Here is a tiny trained network, its code and every weight. The questions are about switching its units off for an input and a target symbol, where a switched-off unit gives its printed mean instead of its output.

import numpy as np


def w(rows, s, z=0):
    codes = np.array(rows[::2]) - 128.0
    scale = np.full(codes.shape[1], s)
    scale[-1] = z or s
    return codes * scale


def norm(h):
    return h / np.sqrt((h * h).mean(-1, keepdims=True) + 1e-5)


def f(y):
    return np.maximum(y, 0)


def softmax(a):
    e = np.exp(a - a.max(-1, keepdims=True))
    return e / e.sum(-1, keepdims=True)


def log_softmax(a):
    a = a - a.max(-1, keepdims=True)
    return a - np.log(np.exp(a).sum(-1, keepdims=True))


def net(x, mask):
    ids = ['αβδζλπφ'.index(c) for c in x.split()]
    T = len(ids)
    res = E[ids] + P[:T]
    u = 0
    for l in range(2):
        q, k, v = (norm(res) @ M[l].T for M in (Q, K, V))
        z = softmax(np.where(np.tri(T) > 0, q @ k.T / 3**0.5, -1e9)) @ v
        res = res + np.where(mask[u], z, O[l][:, -1]) @ O[l][:, :-1]
        u += 1
        y = f(norm(res) @ A[l][:, :-1].T + A[l][:, -1])
        res = res + np.where(mask[u : u + 16], y, B[l][:, -1]) @ B[l][:, :-1]
        u += 16
    return log_softmax(norm(res)[-1] @ U[:, :-1].T + U[:, -1])


Q, K, V, O, A, B = {}, {}, {}, {}, {}, {}
E = w([
[102,76,85,93,84],'α',
[165,130,126,76,131],'β',
[175,79,142,138,249],'δ',
[119,109,101,188,92],'ζ',
[149,161,101,87,146],'λ',
[74,138,149,97,175],'π',
[145,89,148,202,130],'φ',
],0.02)
P = w([
[9,204,123,129,225],'0',
[55,100,3,153,195],'1',
[85,128,37,143,179],'2',
[101,134,61,141,164],'3',
[133,134,101,140,141],'4',
[142,134,106,142,124],'5',
[175,157,139,133,92],'6',
[176,146,143,141,89],'7',
[139,121,132,127,123],'8',
[171,131,154,128,96],'9',
[159,112,151,128,92],'10',
[189,119,161,128,73],'11',
[162,110,150,122,97],'12',
[194,136,175,126,58],'13',
],0.0061)
Q[0] = w([
[71,78,140,129,113],'0.h0',
[138,76,169,249,117],'0.h0',
[86,127,103,113,156],'0.h0',
],0.012)
K[0] = w([
[1,110,101,115,92],'0.h0',
[146,37,114,165,6],'0.h0',
[36,172,132,138,209],'0.h0',
],0.007)
V[0] = w([
[147,99,123,84,114],'0.h0',
[253,139,72,105,171],'0.h0',
[182,189,69,167,80],'0.h0',
],0.0075)
O[0] = w([
[198,3,78,130,215,104],'0.h0',
[129,91,65,128,184,14],'0.h0',
[44,111,162,114,137,2],'0.h0',
],0.0067,0.0041)
A[0] = w([
[172,139,40,194,136,48],'0.n0',
[195,58,74,148,195,45],'0.n1',
[158,240,139,208,187,46],'0.n2',
[96,112,86,92,169,109],'0.n3',
[220,200,1,83,56,214],'0.n4',
[108,126,160,34,127,142],'0.n5',
[186,68,153,113,159,143],'0.n6',
[32,113,248,138,195,159],'0.n7',
[182,106,181,60,147,147],'0.n8',
[105,138,128,180,169,31],'0.n9',
[190,194,140,127,86,149],'0.n10',
[161,126,128,192,108,73],'0.n11',
[127,100,44,144,163,128],'0.n12',
[105,148,160,155,143,111],'0.n13',
[77,196,173,101,176,186],'0.n14',
[81,83,108,94,4,251],'0.n15',
],0.0085,0.0024)
B[0] = w([
[142,164,84,136,117,161],'0.n0',
[148,217,136,117,96,173],'0.n1',
[92,99,170,101,96,183],'0.n2',
[114,148,189,162,91,163],'0.n3',
[95,92,134,102,216,238],'0.n4',
[171,124,81,107,95,209],'0.n5',
[57,186,139,192,176,165],'0.n6',
[189,73,111,130,82,252],'0.n7',
[81,190,68,98,168,186],'0.n8',
[151,128,148,105,120,146],'0.n9',
[107,117,55,129,148,165],'0.n10',
[121,133,136,97,76,162],'0.n11',
[136,156,171,115,97,170],'0.n12',
[178,117,120,110,77,164],'0.n13',
[118,168,83,187,86,249],'0.n14',
[152,65,140,86,253,255],'0.n15',
],0.0077,0.0062)
Q[1] = w([
[54,103,166,125,253],'1.h0',
[231,117,160,98,203],'1.h0',
[90,134,38,117,201],'1.h0',
],0.0073)
K[1] = w([
[122,136,231,83,177],'1.h0',
[189,82,83,217,196],'1.h0',
[46,135,254,148,130],'1.h0',
],0.0086)
V[1] = w([
[161,112,191,178,189],'1.h0',
[26,146,150,196,149],'1.h0',
[108,208,92,115,255],'1.h0',
],0.0058)
O[1] = w([
[42,124,118,238,230,6],'1.h0',
[78,142,254,81,167,94],'1.h0',
[202,144,177,78,123,108],'1.h0',
],0.0094,0.0018)
A[1] = w([
[137,112,123,184,255,131],'1.n0',
[126,102,195,175,143,72],'1.n1',
[141,164,167,192,128,149],'1.n2',
[114,101,170,134,184,82],'1.n3',
[108,50,179,154,93,110],'1.n4',
[154,65,134,129,60,176],'1.n5',
[105,123,82,83,115,181],'1.n6',
[137,193,116,80,147,189],'1.n7',
[114,156,106,98,150,156],'1.n8',
[142,41,154,169,92,14],'1.n9',
[27,177,161,101,134,1],'1.n10',
[125,99,97,75,153,68],'1.n11',
[99,99,49,71,110,88],'1.n12',
[104,66,56,160,180,192],'1.n13',
[137,172,170,149,64,54],'1.n14',
[204,96,148,142,119,194],'1.n15',
],0.0095,0.0027)
B[1] = w([
[168,163,81,209,11,255],'1.n0',
[150,141,145,51,177,154],'1.n1',
[169,120,234,80,253,156],'1.n2',
[138,178,98,201,244,180],'1.n3',
[39,116,87,75,183,173],'1.n4',
[195,150,93,74,112,231],'1.n5',
[153,82,134,165,138,209],'1.n6',
[83,72,81,198,97,194],'1.n7',
[126,38,106,156,19,169],'1.n8',
[147,129,45,129,227,172],'1.n9',
[49,165,99,119,96,136],'1.n10',
[175,91,192,86,166,182],'1.n11',
[152,78,195,135,119,219],'1.n12',
[144,124,107,72,146,231],'1.n13',
[193,112,96,211,147,178],'1.n14',
[69,210,95,86,130,193],'1.n15',
],0.0055,0.0062)
U = w([
[194,189,204,220,171,188],'α',
[166,2,160,85,172,174],'β',
[39,147,141,127,122,172],'δ',
[223,100,77,180,27,128],'ζ',
[128,180,187,45,119,85],'λ',
[197,182,171,61,135,1],'π',
[82,54,109,242,115,68],'φ',
],0.0095,0.0046)

Each question gives the input, a string of symbols that net reads in full, and the target symbol t.
The units are the heads (3 rows each of Q, K, V and O) and the neurons (one row each of A and B). Each row of codes is followed by its name. A weight is (code - 128) times the scale printed after its matrix; where a second scale follows, it is the last column's (O, A, B and U).
mask holds one flag per unit, layer by layer, with each layer's heads first. A switched-off unit (its flag False) gives its mean, the last column of its rows in O or B, instead of its output. The means were averaged over made-up inputs and are rounded, as every weight is.
A unit's drop is (log p(t) with every unit on - log p(t) with that unit switched off) / (log p(t) with every unit on - log p(t) with every unit switched off).
The circuit of an input: a set's keep is (log p(t) with only the set's units on - log p(t) with every unit switched off) / (log p(t) with every unit on - log p(t) with every unit switched off). Starting from the 12 units with the biggest drops (on a tie, the unit counted first), units are removed one at a time, each time the one whose removal leaves the highest keep (on an exact tie, the one counted first), for as long as the keep stays at least 0.8.
units of the circuit, in order: the units of the circuit, biggest drop first
most important unit: the unit with the biggest drop
top k neurons in layer l: the k neurons of layer l with the biggest drops, biggest first
drop when u is switched off: that unit's drop, to one decimal
input ζ λ ζ, target δ: units of the circuit, in order => [0.h0; 1.h0]
input β π ζ β φ, target β: top 4 neurons in layer 0 => [0.n3; 0.n14; 0.n8; 0.n1]
input δ π λ, target α: most important unit => 1.h0
input δ ζ α δ π β β, target α: units of the circuit, in order => [1.h0; 0.n6; 0.h0; 0.n7]
input π β π ζ π ζ, target β: top 2 neurons in layer 0 => [0.n15; 0.n14]
input φ ζ ζ ζ, target φ: top 2 neurons in layer 0 => [0.n15; 0.n2]
input π π α λ β λ π π α ζ, target β: top 3 neurons in layer 0 => [0.n15; 0.n11; 0.n14]
input π α ζ λ β ζ λ ζ β, target δ: top 3 neurons in layer 1 => [1.n7; 1.n5; 1.n10]
input π α φ π α π β, target β: top 3 neurons in layer 0 => [0.n4; 0.n14; 0.n0]
input φ β λ, target φ: top 3 neurons in layer 1 => [1.n7; 1.n5; 1.n8]
input π δ π α φ, target α: top 2 neurons in layer 1 => [1.n2; 1.n0]
input ζ π λ ζ λ π α α φ, target α: top 2 neurons in layer 0 => [0.n6; 0.n1]
input δ λ λ, target α: top 3 neurons in layer 0 => [0.n4; 0.n5; 0.n3]
input φ λ φ λ ζ α β π β ζ π φ λ, target δ: most important unit => 0.h0
input δ ζ φ β, target α: top 2 neurons in layer 0 => [0.n4; 0.n6]
input δ π ζ, target α: top 3 neurons in layer 0 => [0.n14; 0.n15; 0.n5]
input φ π ζ, target φ: top 3 neurons in layer 0 => [0.n7; 0.n15; 0.n2]
input φ α λ, target φ: drop when 1.n7 is switched off => 0.3
input λ π π ζ, target λ: drop when 1.h0 is switched off => 0.6
input φ δ β ζ φ, target β: drop when 0.n8 is switched off => 0.1
input ζ π π λ, target δ: most important unit => 0.n15
